Below are the code and all the weights of a small trained network. Each question names an input and a class and asks about switching units off, where a switched-off unit gives its printed mean instead of its output.

import numpy as np


def w(rows, s, z=0):
    codes = np.array(rows[::2]) - 128.0
    scale = np.full(codes.shape[1], s)
    scale[-1] = z or s
    return codes * scale


def norm(h):
    return h / np.sqrt((h * h).mean(-1, keepdims=True) + 1e-5)


def f(y):
    return y / 2 * (1 + np.tanh(0.7978845608 * (y + 0.044715 * y**3)))


def log_softmax(a):
    a = a - a.max(-1, keepdims=True)
    return a - np.log(np.exp(a).sum(-1, keepdims=True))


def net(x, mask):
    res = np.array(x, float).reshape(1, 4) / 4 @ E
    u = 0
    for l in range(4):
        y = f(norm(res) @ A[l][:, :-1].T + A[l][:, -1])
        res = res + np.where(mask[u : u + 8], y, B[l][:, -1]) @ B[l][:, :-1]
        u += 8
    return log_softmax(norm(res)[-1] @ U[:, :-1].T + U[:, -1])


A, B = {}, {}
E = w([
[168,158,59,89,35,58],'x0',
[148,101,21,105,245,84],'x1',
[148,251,124,229,166,90],'x2',
[129,128,130,127,128,128],'x3',
],0.0028)
A[0] = w([
[141,159,145,38,119,43,144],'L0N0',
[31,172,158,220,141,215,16],'L0N1',
[142,121,51,207,141,126,12],'L0N2',
[118,82,162,141,133,232,235],'L0N3',
[171,134,187,138,144,97,83],'L0N4',
[149,37,73,98,195,123,138],'L0N5',
[24,89,183,54,1,236,28],'L0N6',
[163,170,145,104,97,135,73],'L0N7',
],0.004,0.0011)
B[0] = w([
[151,144,124,117,58,87,153],'L0N0',
[231,142,209,99,88,94,181],'L0N1',
[144,90,150,157,127,138,127],'L0N2',
[142,175,132,98,215,95,198],'L0N3',
[153,152,112,110,99,141,125],'L0N4',
[135,130,186,99,101,90,203],'L0N5',
[175,77,69,254,160,118,251],'L0N6',
[101,159,138,186,103,133,131],'L0N7',
],0.0042,0.0025)
A[1] = w([
[134,197,19,168,216,104,108],'L1N0',
[40,74,92,184,29,191,69],'L1N1',
[173,132,93,193,102,132,107],'L1N2',
[36,70,3,92,213,213,93],'L1N3',
[120,151,96,1,130,128,10],'L1N4',
[176,61,34,93,110,179,169],'L1N5',
[164,92,96,126,98,133,76],'L1N6',
[169,101,146,188,200,151,16],'L1N7',
],0.0039,0.0011)
B[1] = w([
[175,37,167,193,41,121,255],'L1N0',
[173,123,82,204,108,63,152],'L1N1',
[133,154,138,65,51,83,222],'L1N2',
[86,209,234,138,87,142,239],'L1N3',
[149,109,102,110,100,149,116],'L1N4',
[146,254,80,134,131,98,251],'L1N5',
[175,93,179,128,140,55,145],'L1N6',
[139,143,120,118,158,188,212],'L1N7',
],0.0042,0.00099)
A[2] = w([
[131,172,108,73,166,110,41],'L2N0',
[85,184,202,81,137,185,3],'L2N1',
[157,55,148,202,222,208,76],'L2N2',
[132,128,158,221,112,183,62],'L2N3',
[127,133,155,250,201,204,87],'L2N4',
[9,114,170,71,220,135,21],'L2N5',
[117,125,141,138,235,138,137],'L2N6',
[114,209,235,116,180,253,93],'L2N7',
],0.0047,0.0016)
B[2] = w([
[166,113,114,44,101,155,117],'L2N0',
[205,164,163,161,96,47,139],'L2N1',
[85,121,95,1,149,138,231],'L2N2',
[94,137,107,36,155,136,174],'L2N3',
[106,45,34,150,167,154,233],'L2N4',
[88,215,211,138,133,62,178],'L2N5',
[108,161,112,58,23,138,188],'L2N6',
[240,81,101,206,62,58,253],'L2N7',
],0.0043,0.003)
A[3] = w([
[21,254,171,183,81,125,89],'L3N0',
[123,138,31,40,165,180,221],'L3N1',
[78,72,143,156,174,229,46],'L3N2',
[60,50,169,201,200,176,29],'L3N3',
[139,79,127,23,168,33,167],'L3N4',
[68,158,218,48,174,165,26],'L3N5',
[123,223,124,94,68,52,1],'L3N6',
[106,131,46,91,111,61,111],'L3N7',
],0.005,0.00066)
B[3] = w([
[55,153,121,3,183,159,174],'L3N0',
[118,65,162,99,174,228,190],'L3N1',
[122,89,92,61,144,196,124],'L3N2',
[53,120,128,74,144,128,124],'L3N3',
[53,132,87,129,127,179,254],'L3N4',
[191,193,123,158,74,105,141],'L3N5',
[99,109,174,117,182,148,222],'L3N6',
[147,120,176,155,168,177,202],'L3N7',
],0.0058,0.0033)
U = w([
[102,43,81,78,175,243,80],'0',
[227,127,112,249,83,77,248],'1',
[71,241,193,65,119,106,38],'2',
],0.011,0.0017)

Each question gives the input, the list of numbers given to net, and the class t.
The units are the neurons (one row each of A and B). Each row of codes is followed by its name. A weight is (code - 128) times the scale printed after its matrix; where a second scale follows, it is the last column's (A, B and U).
mask holds one flag per neuron, layer by layer. A switched-off neuron (its flag False) gives its mean, the last column of its row in B, instead of its output. The means were averaged over made-up inputs and are rounded, as every weight is.
A unit's drop is (log p(t) with every unit on - log p(t) with that unit switched off) / (log p(t) with every unit on - log p(t) with every unit switched off).
The circuit of an input: a set's keep is (log p(t) with only the set's units on - log p(t) with every unit switched off) / (log p(t) with every unit on - log p(t) with every unit switched off). Starting from the 12 units with the biggest drops (on a tie, the unit counted first), units are removed one at a time, each time the one whose removal leaves the highest keep (on an exact tie, the one counted first), for as long as the keep stays at least 0.8.
circuit, biggest first: the units of the circuit, biggest drop first
unit that matters most: the unit with the biggest drop
k most important neurons: the k neurons with the biggest drops, biggest first
top k neurons in layer l: the k neurons of layer l with the biggest drops, biggest first
drop when u is switched off: that unit's drop, to one decimal
input [0,3,7,7], class 0: unit that matters most	L2N7
input [-5,3,-6,-3], class 2: circuit, biggest first	(L2N5 L1N3)
input [-2,-4,1,-6], class 1: 3 most important neurons	(L0N1 L2N7 L1N2)
input [0,-7,3,4], class 1: 2 most important neurons	(L0N1 L2N5)
input [-1,-8,1,2], class 1: 2 most important neurons	(L0N1 L1N2)
input [3,5,1,2], class 1: 3 most important neurons	(L1N0 L2N2 L2N3)
input [8,-1,4,6], class 2: 2 most important neurons	(L2N7 L0N6)
input [-1,-8,0,-1], class 0: top 3 neurons in layer 2	(L2N3 L2N7 L2N1)
input [-8,8,0,5], class 2: 2 most important neurons	(L2N5 L0N6)
input [8,-2,2,-7], class 2: top 2 neurons in layer 3	(L3N0 L3N6)
input [8,2,0,-2], class 0: 3 most important neurons	(L0N6 L2N7 L2N1)
input [-8,8,-6,1], class 2: 2 most important neurons	(L2N5 L1N3)
input [0,-6,4,-2], class 1: 2 most important neurons	(L2N7 L2N5)
input [4,-3,6,-5], class 2: circuit, biggest first	(L3N0)
input [-1,-8,0,-3], class 0: top 2 neurons in layer 0	(L0N6 L0N5)
input [6,-3,8,-6], class 2: 2 most important neurons	(L3N0 L2N7)
input [1,2,2,2], class 1: 2 most important neurons	(L1N0 L0N3)
input [-5,-2,2,7], class 1: drop when L0N1 is switched off	0.2
input [6,-7,7,1], class 2: drop when L3N0 is switched off	0.6
input [-3,6,-7,-2], class 2: drop when L0N0 is switched off	0.0
input [-6,-3,5,-2], class 1: circuit, biggest first	(L2N7)
